Here is a tiny trained network, its code and every weight. The questions are about switching its units off for an input and a class, where a switched-off unit gives its printed mean instead of its output.

import numpy as np


def w(rows, s, z=0):
    codes = np.array(rows[::2]) - 128.0
    scale = np.full(codes.shape[1], s)
    scale[-1] = z or s
    return codes * scale


def norm(h):
    return h / np.sqrt((h * h).mean(-1, keepdims=True) + 1e-5)


def f(y):
    return np.maximum(y, 0)


def log_softmax(a):
    a = a - a.max(-1, keepdims=True)
    return a - np.log(np.exp(a).sum(-1, keepdims=True))


def net(x, mask):
    res = np.array(x, float).reshape(1, 3) / 4 @ E
    u = 0
    for l in range(4):
        y = f(norm(res) @ A[l][:, :-1].T + A[l][:, -1])
        res = res + np.where(mask[u : u + 3], y, B[l][:, -1]) @ B[l][:, :-1]
        u += 3
    return log_softmax(norm(res)[-1] @ U[:, :-1].T + U[:, -1])


A, B = {}, {}
E = w([
[167,203,138,74],'x0',
[38,159,167,149],'x1',
[87,67,1,184],'x2',
],0.0042)
A[0] = w([
[76,231,109,114,75],'L0N0',
[128,125,254,215,68],'L0N1',
[98,180,169,183,7],'L0N2',
],0.007,0.0015)
B[0] = w([
[73,152,231,173,220],'L0N0',
[45,136,82,5,252],'L0N1',
[167,107,69,105,189],'L0N2',
],0.011,0.003)
A[1] = w([
[135,133,50,174,89],'L1N0',
[115,204,136,111,135],'L1N1',
[253,191,157,71,255],'L1N2',
],0.0074,0.0032)
B[1] = w([
[100,129,149,196,182],'L1N0',
[159,158,172,94,196],'L1N1',
[190,125,1,127,253],'L1N2',
],0.011,0.0045)
A[2] = w([
[198,184,92,126,84],'L2N0',
[183,103,156,119,49],'L2N1',
[56,111,254,104,255],'L2N2',
],0.0055,0.0031)
B[2] = w([
[207,254,163,62,172],'L2N0',
[72,93,158,103,128],'L2N1',
[219,51,101,144,253],'L2N2',
],0.0064,0.0042)
A[3] = w([
[169,210,147,105,10],'L3N0',
[108,90,68,67,67],'L3N1',
[126,171,255,180,71],'L3N2',
],0.0085,0.0013)
B[3] = w([
[99,181,185,254,210],'L3N0',
[80,129,150,76,251],'L3N1',
[131,107,230,150,190],'L3N2',
],0.0094,0.0033)
U = w([
[206,142,38,119,226],'0',
[131,89,216,185,10],'1',
[111,54,78,249,193],'2',
[183,189,140,115,6],'3',
[98,100,117,35,237],'4',
],0.013,0.002)

Each question gives the input, the list of numbers given to net, and the class t.
The units are the neurons (one row each of A and B). Each row of codes is followed by its name. A weight is (code - 128) times the scale printed after its matrix; where a second scale follows, it is the last column's (A, B and U).
mask holds one flag per neuron, layer by layer. A switched-off neuron (its flag False) gives its mean, the last column of its row in B, instead of its output. The means were averaged over made-up inputs and are rounded, as every weight is.
A unit's drop is (log p(t) with every unit on - log p(t) with that unit switched off) / (log p(t) with every unit on - log p(t) with every unit switched off).
The circuit of an input: a set's keep is (log p(t) with only the set's units on - log p(t) with every unit switched off) / (log p(t) with every unit on - log p(t) with every unit switched off). Starting from all 12 units, units are removed one at a time, each time the one whose removal leaves the highest keep (on an exact tie, the one counted first), for as long as the keep stays at least 0.8.
circuit, biggest first: the units of the circuit, biggest drop first
unit that matters most: the unit with the biggest drop
top k neurons: the k neurons with the biggest drops, biggest first
drop of u: that unit's drop, to one decimal
input [8,0,6], class 1: unit that matters most -> L1N2
input [4,-2,5], class 2: circuit, biggest first -> (L0N1; L1N0)
input [3,7,4], class 1: circuit, biggest first -> (L0N0; L1N2)
input [2,-3,5], class 2: circuit, biggest first -> (L1N0; L1N2)
input [6,2,8], class 2: circuit, biggest first -> (L0N1; L1N2)
input [6,8,6], class 1: circuit, biggest first -> (L0N0; L1N2)
input [2,-8,7], class 2: circuit, biggest first -> (L1N0; L1N2)
input [-6,5,2], class 4: top 4 neurons -> (L3N0; L3N1; L0N0; L1N0)
input [5,3,6], class 1: top 4 neurons -> (L0N1; L1N2; L0N0; L3N2)
input [3,2,5], class 2: top 2 neurons -> (L0N1; L2N0)
input [-4,-3,-7], class 4: top 2 neurons -> (L0N1; L3N1)
input [3,-6,-8], class 0: drop of L1N2 -> 1.2
input [2,-6,6], class 2: drop of L1N1 -> 0.2
input [7,3,2], class 1: circuit, biggest first -> (L0N0)
input [-5,-3,-5], class 4: drop of L0N1 -> 1.3
input [5,5,6], class 1: top 2 neurons -> (L1N2; L0N0)
